In the rows, 128 means zero.
Each row is followed by its class number.
[ 98  92 131 111 108 155 128 119 119 114 134 126 105 155 132 119 132 157
 102 103 164  98 135 121 128 115 108 154 145 140  99 120 143  99 119 131
  84 157 113] : 10
[155 106  86 128 137 146 119 126 138  68 161 125 135  95 100  87 146 171
 136 184 106  99 127 174 147 134 101 140 103 135  97 130 122 157 129 172
 139  96 140] : 6
[100  84 120 129 122 119 132 114 138 102 126 122 183 163  84 131 143  84
  82  77 111 117 145 126 136 152  95 125 156 132 102  49  64 113 122  72
  96 145 119] : 7
[148 141 138 126 131 136 165 136 145 162 137 123 109 136  93  99 103 119
  99 142 147 101 113  89  57 130 132 118 111  94 123 163 115 138 163 153
 144 106  86] : 7
[ 66 101 124 114 112 146 128 151 129 100 124 109 129 135 131 118 142 155
 125 124 158 113 167 121 118 142  98 133 138 130  74  33 113 120 152 135
 136 145 150] : 1
[146 140 122 107  82 112 114 162 129 102 107 139 126 140 120 118 125  99
 150  80  87 157 120 153 167 109  96 165  84  97  92  92 158 153  77 136
  70  94  93] : 6
[ 92 117 116 116 105 137 135 138 125 150 168 124 142 100 152 102 130 151
 122 206 152 125 179 122 137 135 115 127 108 106 102 149 118 152 127 186
 119 120 146] : 7
[122 132 103 147 151 147  97 106 140  99 119 118 122 123 174 111 119 167
 118 186 138 109 138 141 123 152 126 142 126 110  98 168 121 172 113 183
 154  87 124] : 2
[156 148 148 161 102 154 104 164 126 151 123 158 131 122 100 156  88 132
 126 159 136 142 137 132  75  98 141 161 134 116 117 128 129 122 144 114
 123 103 109] : 4
[163 100 129 122 135 119 111 114 135 111 129 107 126 146 107 103 132 150
 108 162 153 111 148 145 136 129  65 123 157 102  31  91 135 127  83 127
 114 113 151] : 10
[123  92 106 122 107 136 106 129 133  47 153 139 138 111 192  88 126 127
 128 150 147 118 141 141 152 119 103 125 109 119  94  88 182 139 123 151
 168 121 138] : 10
[140 196 100 116 116 133 110 122 169  97 145 121 123 118 164  89 168 135
 131 130 105 127 132 122 112 117 171 103 124 131 148 104 154 165 121 146
 157 130 147] : 6
[105 145 147  59 105 132 113 170 129 115 168 135 127 137 113 124 141 129
 138 150 117 147 170 153 111 100 129 162  80 109 119 144 140 150  85 169
 124 127  87] : 0
[102  79  78 136 122 138 113  79 133  89 112 163 154 152 118 112 108 141
 110  97 138  69 144 113 130 140 128 113 121 154 103  41 120  86 125 127
  90 154 110] : 10
[134  62 135 104 108 119 122 135 122 100 131 118 118 164 122 134 166 129
 121  82 127 112 127 130 153  94  67 160 134 131 104 100 164 100 128 101
 118 161 102] : 3
[145 141 156 137  87 123 115 162 131 115 105 108 130 163 102 129 102 153
 132 127 120 169 126  99 158  76 105 189 124 134 125 139 170  80 111 143
 125 126 119] : 5
[ 81 188 146 157 104 152 115 191 135 148 102 121  94 154  81 103 146 138
 119 137 110 125  98 122 122 117 131 150 103 114 125 112  89 139 116 143
 114 140  67] : 2
[122 136 144 112 102 121 132 111 135 152 178 124 139 140 146 145 124 118
 177 187 157 134 148 132 100 100 147 128 154 121  62 117 153 128  77 151
  97 105 103] : 9
[124 127 117 102  99 134 136 176 146  99 114 138 118 160 133 109  97 133
 140 108 100 119 110 106 144  97 125 180  64 126 119 126 175 141 142 153
  88 131  54] : 8
[137  87  93 169 107 142 144 108 143 103 127 134 180 150 136 112 121 123
  78 101 131 100 158 148 118 120  41 131 153 128  86  81 137  89 103 111
  97 126 122] : 5
[114 141 111  91 111  98 120 120 132 105 134 135 153 138 124  76 130 137
 161 181 152 131 148 126 130 132 124  90  83 146  91 125 171 164 110 169
 104 130 133] : 8
[109 137 105  94 154 135 150 130 165 152 113 118  77 109 170 124 132 144
 134 184 142 127 120 140  78 155 158 115 131 115  95 161 113 184 130 162
 124 119 102] : 8
[124 171 126 126  87 135 108 149 146 143  89 149  76 115 179 142 114 130
 165 117 110 131  82 133 109  91  96 163  92  97 102  73  98 145 113 149
 108 127  85] : 4
[122  98  97  98 135 154 138 113  98 102 173 136 129 102 199 132 161 151
 160 157 181 136 160 101 117 158 125 136 110 128 108  88 159 170 129 152
 165 163 141] : 0
[144 203 144 109 128 131 119 143 144 143  95 146 160 121  88 113 144 155
  84 113 142  94 115 109  87 113 192  60 108 101 111  80 174 126 139 100
  99 127 131] : 4
[129 132 125 115 126 114 124 120 129 123 166 136  90 121 143 106 153 140
 113 160 143 130 132 121 110 116  91  92 120 111 113 158 112 152 139 162
 159 124 121] : 7
[103  92 110 156 144 142 131 110 133 127 144 118 182 156 141 130 116 110
 107 129 146 104 158 130 168 143  72 108 161 127  79  48 111  94 122  80
 120 159 113] : 10
[137 141  96  90 141 131 131 111 125 129 125 119 115 133  89 107 160 147
 124 169 154 127 175 129  99 148 129  74 128 129  86 108 142 140 134 128
 115 148 148] : 3
[123 126 127 112  71 149 105 195 141 107 117 150 118 143 118 129 170 139
 125 109  94 129 131 107 136  85 177 176 115  97 101  44 148 160  87 117
  68 136  71] : 6
[154 171 138 129 139 127  99 153 112 177 116 121 150 145  90 149 143 130
 119 133 173 128 121 101 111 142 160  95 127  96  89  80 188 135  99 122
  91 120 140] : 9
[170 147 125 166 135 137 123 154 150 181 116 107 159  91  52 142 144 158
 112 151  94 125 157  99 115 147 171 128 144 112  90  62 193  89 116 113
 136 133 171] : 3
[141 147 185 128 117 128 106 126 140 112  72 120 106 150 140 163 121 161
 136  80 126 144  71 106 124 113 156 190 118 119 147 137  99 142 105 139
 130 113  79] : 0
[ 78 110 150 144  87 133 102 145 159 140 116 110 134 136 109 167  91 136
 148 101  93 151 133 129 142 123 111 183 139 109  73  87 147 133 107 119
  97 107  72] : 3
[142 167 114 129 134 109 155 130 143 172  95 131 173 143 118  64 114 119
 153 229 165 114 153 123  99 140 166  64  94 124 111 131 126 113 156 130
 141 125 139] : 2
[160 177 128 140 128 123 102 132 124 156  64 123 132 134 103 102 130 150
 146 129 171  99  90  86  91 151 114  98  97 118 129  83 116 169 171 110
 141 140 168] : 4
[127 150 123  95 102 130 112 160 164 160 129 140 121 149 151 128 125 130
 129 104 106 132 115 110 147  82 143 132 103  89 136  96 162 112 121 130
 120 141  62] : 6
[105 125 135  31 141 128 127 162 134 134  97 116  88 170 152 147 111 112
 135 121 143 154 148 126 103 113 121 135 111 100 106 116 122 103 147 136
 144 139  85] : 1
[111 173 110  43 160 137 139 101 150  79 154 106 156 127 131 118 158 106
 117 126  95 128 112  93 110 140 178  94 111 119  88  80 147 140 100 138
 134 143  83] : 7
[ 97  75 133 163 129 102 104 100 130 106 127 136 110 155 163 137 115 145
 142 125 173  96 123 137 133 106 100 137 155 164  87  96 123 103 149 122
 117 133 128] : 10
[141 133  83  79 169 124 133 136 153 107  88 106 116 144 135 105 107 123
 120 161 134 142 107 113 123 138 115 116  95 108 124 138 158 118 140 160
 191 130  99] : 5
[151 175 147 117  88 113 117 158 131 156  65 130 117 166  55  93 176 158
 123 161 133 143 147  87  70 132 105  98 120 131  97 192 142 161 153 122
 121 120 136] : 7
[163 152  90  90 137 140 126 163 148 144  83 127 124 162 107  92 127 197
  73 166 184 141 127 109 111 131 152 113 102 107 100 116 195 134 150 123
 122 154 126] : 0
[115  84 123 143 134 109 122 117 144 100  78 117 162 144 159 144 166 142
 133 116 125  98 115 122 146 124  82 131 139 127  74  53 114 120 107 106
 118 134 112] : 5
[135 142 138 140 113 131 145 190 120 165  97 126 102  90 100 112 164 135
 125 118 148 103 131 128  99 150 161 102  86  96 123  71 123 177 167 100
  86 132 163] : 3
[115 174 122 156 144 114 143 167 136 167  85 123  99 136  96 106 146 114
 124 146 122 126 104 136  87 145 120  96 116 116  95  67  82 151 107 123
 121 127 109] : 1
[ 80 114 123 114 135 142 109 158 138 165 154 125 150 137 144 146 111 147
 124 156 157 145 192 108  77 151 139 105 157 118  88 115 183 148 161 103
 160 126 129] : 1
[141 192 107 129 121 149 156 140 130  91 152 120 124 125 153  83 140 148
 161 197 134 139 123  90 115 107 116  92  94 118  86  94 147 172 123 149
 145 134  83] : 5
[149 197 150 141 141 128 111 166 131 166  61 142 141 117 103 141 183 137
 106 158 145 134 132 147  65 141 168 103 108 115 119 107 113 140  98 134
 125 125 133] : 0
[117 150 100  67 133 147 139 114 137 113 160 127 148  89 158  95 146 122
 117 166 136 152 112 137 113 156 107  63  97 111 111 140 145 142 144 142
 167 138 122] : 7
[136 166 116 143 134 182 139 159 130 115 123 106 139  99 150 134 185 154
 130 157 100 114 164  95 119 140 103 132 123 115 122  96 111 145 126 140
 165 147 138] : 5
[154 202 101 141 122 114 117 165 166 191 114 101 128 151  77  94 168 105
 122 148  99 130 178  87  98 128 131  89 127 110 123  37 147 127 118 104
 152 176 160] : 3
[157 168 168  94 129 127 165 110 116 154  98 139 127 118  79 105 144 148
 141 115 151 113 102  77  89 158 174  57  94 124 137 164 136 154 140 127
  98 133 109] : 8
[128 192 126 153  90 119 123 121 165 133  76 115  88 171 193  78 119 130
 146 163 174 147 107 111  80 109 137 120 140 130 120 124 109 146 151 132
 152 132 129] : 2
[158 150 129 114 116 103 100 167 140 130 104 138 165 129  73  94 175 136
 143 175 156 129 123 112  77 134 154  98  92 113  82   4 142 151 103 114
 148 150 148] : 0
[136 167 136 105 109 147 112 158 126  95  95 131 136 144 129  98 120 124
 150 137 142 122  96 125  99 117 156 138  73 127 122  94 126 126 155 131
 119 129 108] : 2
[136 138 134 112 150 158 118 170 116 134 159 146  59 149 151 143 129 135
 101 116 107 108 144 133  87  91 127 158 109 116 187 182  89 140 137 155
 140 131  79] : 1
[134 142  99  98  92 141 128 147 178 118  74 106 122 133 171 103 146 143
 136 153  97 152 125 178 147 121  99 165 129 117  94 148 123 150 109 134
 107 109 122] : 6
[113 116 115 151 135 171 134 109 110  70 142 149 158 125 169 153 160 138
 112 130 156 107 167 123 117 132 119 115 144 161  98  90 130 118 144 139
 114 146 109] : 8
[ 92  73 122 127 127 159 138 141 153  73 107  99 136 158 137 146 155 131
  69  73 134 101 117 166 163 138  99 161 170 128 120 131 123 109 149 105
 132 119 113] : 9
[158 169 125 143 148 136 146 147 142 132  69 136 187 118  91 118 126 117
 126 167 143 139 106 109  78 149 136  47 107 105  83  76 158 114 147  96
 160 112  92] : 5
[103 124 115 162 110 122  76 122 130 136 135 141 149 162 105 122 129 150
  97 108 166 105 100 134 123 107  77 122 151 142 103  49 124 126 119  87
  94 164 132] : 4
[159 132 125 112 118 125 107 137 130  79 103 121 148 163 138 126 104  94
 146 122 119 159  94 118 118 111 113 162 110 118 109  72 116 151  81 107
 104 122  88] : 5
[118 159  82  86 125 153  99 158 144 123 120 146 131 159 169 149 111 102
 141 119  64 151 176 144  87 119 122 159 106 141 130 108 124 134 110 119
 109 139  92] : 1
[191 156 107 136 132 111 151 136 113 164  58 151  57 158  79 104 172 151
  81 172 157 109 156  70  86 110 135  99 118 104 108 136 101  98 135 179
 119 138 132] : 7
[148 144 115  86 114 123 126 121 139  82  82 130 131 143 135  95 114 140
 163 140 125 143 122 117 119 137  64  90  76 108 101 144 130 165 148 139
 152 103  96] : 5
[177 149 142 143 130 118  88 157 121 153  96 132 136 145  86 133 129 129
 143 139 164 120  86 100  93 115 155 133 111  95  78  46 155 148 106 130
  96 109 102] : 6
[ 94 167 137 153 108 184 133 202 129 122  75 131 119 127 147 153 125 144
 130 146  96 132 153  99 136 116 146 173  86 103 158 135  82 152 147 152
 123 119  65] : 5
[120 169 132  95 145 132 142 128 151 108 108 111 140 125 154 108 143 142
 143 170 137 117 128  86 116 127 159  77 101  96 115  98 116 157 131 145
 162 125  97] : 5
[132 143 121 115  98 137 120 143 116 122 101 159 146 109  71 111 203 155
 139 137 133 115 154 127  92 138 152  85 113 142  95 111 179 132 129 135
 108 125 140] : 6
[174 169 106 143 137  99  91 124 133 173  88 148 111 132  76 114 102 190
 135 152 158 139 112  76  95 155 181 111  88 111 110  77 156 167 108 152
 113 125 146] : 0
[156 163 146 103 135 123 116 104 117 196 136 141 127 131 126 130 129 143
 132 134 165  91 117  61  58 126 151  89  96 101 128 118 120 134 135 156
 102 139 117] : 7
[145 107 151 162 136  97 105  96 127 132 118 110 110 150 104 122 125 149
 133  95 152 117  59 133 122 136  98 141 155 140  95  93 103 114 117 100
 114 128 146] : 2
[146 125 120  79 128 127 143  97 132 105 121 127  86 134 152  97 171 180
 128 177 167 149 116 131 142 129 110 104 123 118 116 126  78 152  98 147
 151 161 119] : 0
[169 172 107  84 135 125 139 110 140 127 167 144 142  99  87  87 159 118
 139 158  86 101 126 123  56 142 103  63  76 111  84 127 136 154 114 156
 135 111 110] : 7
[113  78 159 174  99 107 162  93 124 130 122 128 165 136 104 110 139 137
 146  90 168 110  63 112 164 123 115 114 150 156 119  93 143  84 145  99
 124 138 103] : 6
[ 88 150 123 176  88 130 154 133 168 136 124 126 109 151 151 101 134 137
 143 124 107 128 128 125 119 126 116 115 155 135  97  89  83 145 154  77
 120 140  98] : 2
[149 123 164 101  96 151 107 141 123 145 166 135 138 130 130 142 152 132
 106 143 143 165 134  83  83 111 162 136 158 119 153 156 147 125 130 103
 151 152 127] : 7
[121 122 115 128  82 170 117 154 137 110  97 150 157 141  60 114 128 126
 142 130  92 119 107 100 121 124 148 172  96 115 109  66 129 127  87 153
 103 126  37] : 6
[175 145 146 148 154 114 159 125 116 154  90 125  82 133 127 136 193 168
 101  91 150  97  68  94 158 134 152  79 137 101 126 150 159 143 123 111
 114 123 120] : 9
